m =
[[136 139 130 133 131 126 128]
 [129 147 127 137 110 134 128]
 [143 131 130 129 121 121 137]
 [123 121 133 127 131 117 134]
 [125 103 127 123 121 123 134]
 [126 138 129 126 138 138 127]
 [137 116 126 139 138 129 131]]
Counting starts at 1.
Which number is the top entry of the column that holds the smallest entry?
Answer: 139
Which number is the entry in row 1 and column 3?
Answer: 130
Which number is the entry in the top-right corner?
Answer: 128
Which number is the entry in row 3 and column 2?
Answer: 131
The entry just right of the centre entry -> 131
Which number is the entry in row 2 and column 3?
Answer: 127
Which number is the entry in row 2 and column 2?
Answer: 147
Which number is the entry in row 3 and column 1?
Answer: 143
The entry in row 2 and column 1 is 129
Which number is the bottom entry of the column that holds the smallest entry?
Answer: 116
The entry at row 1, column 1: 136
Which number is the entry directly above the smallest entry?
Answer: 121
Which number is the entry directly below the smallest entry?
Answer: 138
The entry in the bottom-left corner is 137
The entry just right of 125: 103

W =
[[126 126 122 121 135 122]
 [122 111 131 133 120 125]
 [128 127 128 126 131 130]
 [126 125 124 123 133 123]
 [128 125 129 129 127 128]
 [128 116 124 119 134 133]
 [126 122 124 127 126 125]
 [132 112 116 123 123 131]
 [125 124 121 120 135 119]
 [128 128 128 128 128 128]
 [128 128 128 128 128 128]
 [127 126 126 125 131 125]
 [133 102 122 120 127 122]
 [127 122 124 121 135 122]]
Counting starts at 1.
What is the top-left entry?
A: 126
What is the entry in the bottom-left corner?
A: 127
What is the entry in the bottom-right corner?
A: 122
What is the entry directly above 112?
A: 122
The entry at row 1, column 2 -> 126
The entry in row 3 and column 3: 128
What is the entry at row 2, column 1?
A: 122
The entry at row 3, column 1 -> 128
What is the entry in row 3 and column 2?
A: 127
The entry just left of 134 -> 119
The top-right entry: 122
What is the entry at row 1, column 3?
A: 122
The entry just left of the smallest entry is 133
What is the minimum?
A: 102
What is the entry directly below the smallest entry?
A: 122
The entry just right of the smallest entry: 122

Read these off the array that follows. Rows and columns are numbered from 1.
1) Report the top-right entry.
2) Report the entry directly above 111.
3) Report the entry in row 3 and column 1.
4) Report the entry in the bottom-right corner.
5) Report the entry just left of 133.
6) Report the entry at row 1, column 1.
7) Report the entry in row 2 and column 3.
8) Report the entry at row 2, column 2.
[[104 112 139 134]
 [135 105 136 109]
 [138 113 150 115]
 [106 119 145 138]
 [149 143 145 127]
 [139 146 150 137]
 [136 124 157 125]
 [109 114 147 134]
 [114 102 136 121]
 [144 146 147 133]
 [111 141 136 149]]
1) 134
2) 144
3) 138
4) 149
5) 147
6) 104
7) 136
8) 105

Read these off the matrix that follows.
1) Which number is the smallest entry in the last row?
2) Which number is the first entry of the largest entry's row?
3) Which number is the top-left entry?
4) Which number is the 4th entry from the end, reading row by row?
5) Which number is the entry in the bottom-left corner?
6) Which number is the third largest entry?
7) Which number is the entry directly below the largest entry?
8) Which number is the entry just left of the smallest entry?
[[123 140 127 129 122 133 129 126]
 [132 117 135 126 135 125 137 137]
 [121 148 117 129 117 132 127 136]
 [143 121 118 138 125 139 120 120]
 [138 110 127 131 135 125 128 118]
 [128 139 127 130 122 136 116 134]
 [133 132 128 134 123 140 124 121]
 [125 138 119 129 121 130 130 131]
 [120 130 126 122 130 117 116 132]
 [124 120 126 121 135 113 137 134]
 [130 112 136 124 139 118 122 124]
 [119 138 139 124 127 129 118 129]
 [139 105 122 131 136 121 122 108]
 [139 120 117 134 127 131 141 125]]
1) 117
2) 121
3) 123
4) 127
5) 139
6) 141
7) 121
8) 139

[[128 128 128 128]
 [115 142 112 123]
 [124 121 123 130]
 [135 124 130 131]
 [127 128 132 120]
 [134 105 139 134]
 [131 124 125 133]]
Indices start at 1.
Which number is the bottom-left entry?
A: 131
Which number is the top-right entry?
A: 128
Which number is the entry in the bottom-right corner?
A: 133
The entry just right of 105 -> 139
Which number is the entry directly above 112?
A: 128
Which number is the entry in row 2 and column 1?
A: 115
The entry just left of 125 is 124
The top entry of the column that holds the largest entry: 128
Which number is the entry just left of the smallest entry?
A: 134
Which number is the top-left entry?
A: 128
The entry in row 3 and column 3: 123

[[130 119 125 114 120 119 135 116 139]
 [122 143 131 145 141 138 123 138 118]
 [134 110 124 101 111 114 134 113 141]
 [125 133 134 118 130 136 112 137 108]]
Report the third entry, reading row by row.
A: 125
The 5th entry from the end, reading row by row -> 130
Report the largest entry in the first row.
A: 139
Report the largest entry in the last row.
A: 137
The entry just left of 110: 134
Report the entry directly below 110.
A: 133
Report the first entry on the main diagonal.
A: 130
Report the entry just left of 101.
A: 124
Report the entry just right of 131.
A: 145
Report the last entry of the largest entry's row.
A: 118
The smallest entry: 101
Report the entry directly above 124.
A: 131
Report the last entry in the row that holds the smallest entry.
A: 141

Questions about the matrix below. Counting starts at 1.
1) Which number is the top-right entry?
2) Which number is the entry in row 3 and column 1?
3) Which number is the entry at row 1, column 1?
4) Which number is the smallest entry?
5) Which number is the entry in row 1 and column 2?
6) Which number is the entry in the bottom-right corner?
7) Which number is the entry at row 3, column 2?
123  141  126  125  121  126  117  133  124  130  130  128  129
106  142  138  130  131  134  144  133  133  133  124  129  146
142  125  135  118  128  126  121  124  135  130  129  133  124
118  123  125  124  138  139  127  124  122  123  117  124  128
130  127  131  125  129  129  128  127  130  129  127  129  129
118  137  130  133  126  127  135  133  129  131  130  128  136
139  137  130  118  119  122  110  130  130  131  133  132  123
134  119  137  125  135  131  139  123  137  129  126  131  131
122  118  125  131  137  136  136  124  125  123  120  124  128
136  125  141  122  132  128  136  124  141  133  128  134  132
141  125  139  120  129  126  129  124  140  132  129  134  129
113  126  117  129  134  138  123  127  114  121  119  121  125
153  127  132  114  122  121  108  124  134  130  133  135  117
1) 129
2) 142
3) 123
4) 106
5) 141
6) 117
7) 125

Read these off the row that follows.
1) Give the first entry from the left.
2) Give the entry just right of the largest entry.
3) Give the third largest entry.
[105 120 146 137 154 127 110 131 147]
1) 105
2) 127
3) 146

Read these off the grid that follows.
1) Read off the entry in the bottom-left corner.
2) Read off the last entry, reading row by row.
3) Read off the top-right entry.
4) Read off the entry directly above the smallest entry.
5) Read off the entry directly below the smallest entry.
6) Read off the first entry, reading row by row.
7) Read off the 2nd entry on the diagonal from the top-right corner.
8) Read off the 3rd entry from the end, reading row by row.
[[118 128 129 141 128 117 131 131 121 130 116 134 133 133]
 [125 128 128 122 128 121 129 128 126 129 123 131 134 134]
 [144 128 132 145 128 114 127 136 144 138 150 148 148 148]
 [137 128 131 148 128 140 132 133 135 135 140 110 121 107]
 [132 128 131 138 128 142 122 135 131 138 134 127 137 125]
 [132 128 126 132 128 119 134 123 132 119 132 126 114 125]
 [133 128 127 114 128 127 130 125 132 126 129 124 138 126]
 [131 128 127 133 128 126 122 127 131 124 135 134 124 135]
 [138 128 127 136 128 141 113 126 138 125 144 131 110 130]]
1) 138
2) 130
3) 133
4) 148
5) 125
6) 118
7) 134
8) 131
